Below is a small trained network, with its code and all its weights. Each question gives an input and a target symbol and asks what happens when units are switched off, that is, made to give their printed mean instead of their output.

import numpy as np


def w(rows, s, z=0):
    codes = np.array(rows[::2]) - 128.0
    scale = np.full(codes.shape[1], s)
    scale[-1] = z or s
    return codes * scale


def f(y):
    return np.maximum(y, 0)


def softmax(a):
    e = np.exp(a - a.max(-1, keepdims=True))
    return e / e.sum(-1, keepdims=True)


def log_softmax(a):
    a = a - a.max(-1, keepdims=True)
    return a - np.log(np.exp(a).sum(-1, keepdims=True))


def net(x, mask):
    ids = ['ΘΛΞΠΦΩδεζημστψ'.index(c) for c in x.split()]
    T = len(ids)
    res = E[ids] + P[:T]
    u = 0
    for l in range(2):
        q, k, v = (res @ M[l].T for M in (Q, K, V))
        z = softmax(np.where(np.tri(T) > 0, q @ k.T / 3**0.5, -1e9)) @ v
        res = res + np.where(mask[u], z, O[l][:, -1]) @ O[l][:, :-1]
        u += 1
        y = f(res @ A[l][:, :-1].T + A[l][:, -1])
        res = res + np.where(mask[u : u + 12], y, B[l][:, -1]) @ B[l][:, :-1]
        u += 12
    return log_softmax(res[-1] @ U[:, :-1].T + U[:, -1])


Q, K, V, O, A, B = {}, {}, {}, {}, {}, {}
E = w([
[156,131,132],'Θ',
[127,130,106],'Λ',
[2,74,197],'Ξ',
[90,165,85],'Π',
[154,126,129],'Φ',
[25,169,176],'Ω',
[151,129,121],'δ',
[153,128,127],'ε',
[162,127,137],'ζ',
[144,128,113],'η',
[83,71,57],'μ',
[122,212,174],'σ',
[164,130,140],'τ',
[157,128,133],'ψ',
],0.013)
P = w([
[156,119,176],'0',
[116,115,74],'1',
[171,124,213],'2',
[109,154,54],'3',
[168,132,231],'4',
[104,164,42],'5',
[165,133,239],'6',
[102,176,34],'7',
[157,129,236],'8',
[95,176,30],'9',
[150,136,251],'10',
[100,176,30],'11',
[144,132,254],'12',
[104,171,34],'13',
],0.007)
Q[0] = w([
[137,121,39],'L0H0',
[137,169,111],'L0H0',
[124,183,3],'L0H0',
],0.007)
K[0] = w([
[84,140,9],'L0H0',
[74,223,123],'L0H0',
[13,178,3],'L0H0',
],0.0052)
V[0] = w([
[217,21,130],'L0H0',
[255,82,240],'L0H0',
[90,10,90],'L0H0',
],0.0045)
O[0] = w([
[182,27,159,7],'L0H0',
[92,33,254,179],'L0H0',
[193,90,67,2],'L0H0',
],0.0066,0.00054)
A[0] = w([
[232,142,142,176],'L0N0',
[126,101,157,121],'L0N1',
[254,140,158,194],'L0N2',
[153,1,77,252],'L0N3',
[147,69,113,165],'L0N4',
[247,157,86,122],'L0N5',
[202,145,100,124],'L0N6',
[110,102,180,90],'L0N7',
[170,130,71,87],'L0N8',
[153,109,99,106],'L0N9',
[171,111,97,108],'L0N10',
[120,86,101,77],'L0N11',
],0.0087,0.0031)
B[0] = w([
[111,121,66,224],'L0N0',
[108,171,131,174],'L0N1',
[108,94,2,254],'L0N2',
[166,115,115,218],'L0N3',
[165,113,131,161],'L0N4',
[15,124,96,193],'L0N5',
[73,123,106,169],'L0N6',
[110,113,132,197],'L0N7',
[104,90,94,173],'L0N8',
[134,92,132,141],'L0N9',
[126,110,126,145],'L0N10',
[162,136,111,135],'L0N11',
],0.0082,0.0031)
Q[1] = w([
[210,140,246],'L1H0',
[136,255,120],'L1H0',
[148,97,187],'L1H0',
],0.008)
K[1] = w([
[252,70,100],'L1H0',
[131,180,88],'L1H0',
[157,81,124],'L1H0',
],0.012)
V[1] = w([
[76,62,118],'L1H0',
[127,87,135],'L1H0',
[249,114,57],'L1H0',
],0.011)
O[1] = w([
[54,2,114,199],'L1H0',
[130,78,149,123],'L1H0',
[193,120,111,2],'L1H0',
],0.0098,0.0049)
A[1] = w([
[182,98,133,221],'L1N0',
[104,141,254,159],'L1N1',
[200,36,139,221],'L1N2',
[124,144,77,162],'L1N3',
[125,142,44,3],'L1N4',
[182,240,80,213],'L1N5',
[69,115,170,214],'L1N6',
[92,134,136,206],'L1N7',
[101,153,115,148],'L1N8',
[95,188,34,131],'L1N9',
[139,22,53,54],'L1N10',
[142,167,161,157],'L1N11',
],0.0084,0.0042)
B[1] = w([
[129,128,158,170],'L1N0',
[177,69,101,185],'L1N1',
[118,139,180,208],'L1N2',
[160,130,110,192],'L1N3',
[167,9,89,161],'L1N4',
[187,119,177,176],'L1N5',
[115,180,106,254],'L1N6',
[146,153,110,225],'L1N7',
[147,130,122,185],'L1N8',
[177,128,115,243],'L1N9',
[110,109,152,222],'L1N10',
[106,106,178,141],'L1N11',
],0.011,0.0063)
U = w([
[137,116,165,93],'Θ',
[209,134,75,170],'Λ',
[1,121,92,86],'Ξ',
[195,203,157,254],'Π',
[138,114,156,85],'Φ',
[73,246,100,189],'Ω',
[132,115,148,79],'δ',
[143,104,156,90],'ε',
[129,111,187,160],'ζ',
[142,52,56,58],'η',
[144,91,143,61],'μ',
[136,154,166,117],'σ',
[129,109,181,132],'τ',
[139,108,164,105],'ψ',
],0.0075,0.0041)

Each question gives the input, a string of symbols that net reads in full, and the target symbol t.
The units are the heads (3 rows each of Q, K, V and O) and the neurons (one row each of A and B). Each row of codes is followed by its name. A weight is (code - 128) times the scale printed after its matrix; where a second scale follows, it is the last column's (O, A, B and U).
mask holds one flag per unit, layer by layer, with each layer's heads first. A switched-off unit (its flag False) gives its mean, the last column of its rows in O or B, instead of its output. The means were averaged over made-up inputs and are rounded, as every weight is.
A unit's drop is (log p(t) with every unit on - log p(t) with that unit switched off) / (log p(t) with every unit on - log p(t) with every unit switched off).
The circuit of an input: a set's keep is (log p(t) with only the set's units on - log p(t) with every unit switched off) / (log p(t) with every unit on - log p(t) with every unit switched off). Starting from the 12 units with the biggest drops (on a tie, the unit counted first), units are removed one at a time, each time the one whose removal leaves the highest keep (on an exact tie, the one counted first), for as long as the keep stays at least 0.8.
units of the circuit, in order: the units of the circuit, biggest drop first
unit that matters most: the unit with the biggest drop
top k neurons: the k neurons with the biggest drops, biggest first
k most important neurons of layer l: the k neurons of layer l with the biggest drops, biggest first
drop when u is switched off: that unit's drop, to one decimal
input σ Ω Λ ζ, target Ω: units of the circuit, in order : [L1H0 L0H0 L1N1 L0N2]
input τ ψ σ Ξ δ Φ Ω η ψ δ, target Ω: 2 most important neurons of layer 1 : [L1N6 L1N1]
input Π σ τ η, target Π: units of the circuit, in order : [L1H0 L0H0 L1N5]
input Φ Λ η ε ε Ξ ψ δ, target Ξ: units of the circuit, in order : [L1H0 L0H0 L0N5]
input Λ Θ Ξ η, target Ξ: units of the circuit, in order : [L1H0 L1N5]
input τ Ξ ζ Π Φ μ τ σ, target Π: units of the circuit, in order : [L1H0 L1N5 L0H0]
input Π Θ τ Π δ μ Ξ μ Φ Θ, target η: top 2 neurons : [L1N4 L1N9]
input Ξ η Ξ η Θ Φ Ω Λ Ω τ Π δ Ω Θ, target Ω: 2 most important neurons of layer 0 : [L0N2 L0N3]
input Λ Ω Ω ζ Π σ Θ σ σ ψ, target Π: unit that matters most : L1H0
input τ δ Θ Θ Θ δ Π ζ Ξ η, target Ξ: units of the circuit, in order : [L1H0 L0N1]
input ζ μ τ Π Π Π Π Λ, target Λ: units of the circuit, in order : [L0H0 L1H0 L1N9]
input ζ ζ Λ Ξ η Θ τ δ, target Ξ: units of the circuit, in order : [L1H0 L1N5]
input Π σ Φ Θ, target Π: top 2 neurons : [L1N5 L0N2]
input Λ Π τ σ Φ Π σ η Π η, target Λ: 2 most important neurons of layer 1 : [L1N9 L1N4]
input Φ Π τ Ξ Ξ Θ, target Ξ: top neuron : [L0N1]
input Ω τ Θ σ ζ ψ Ω τ, target Ω: drop when L0N6 is switched off : 0.0
input Φ τ ζ τ Ω δ, target Ω: drop when L1N4 is switched off : 0.2
input ζ Ξ μ σ ζ Λ Θ τ Ω Φ Ω ε, target Ω: drop when L1H0 is switched off : 1.0
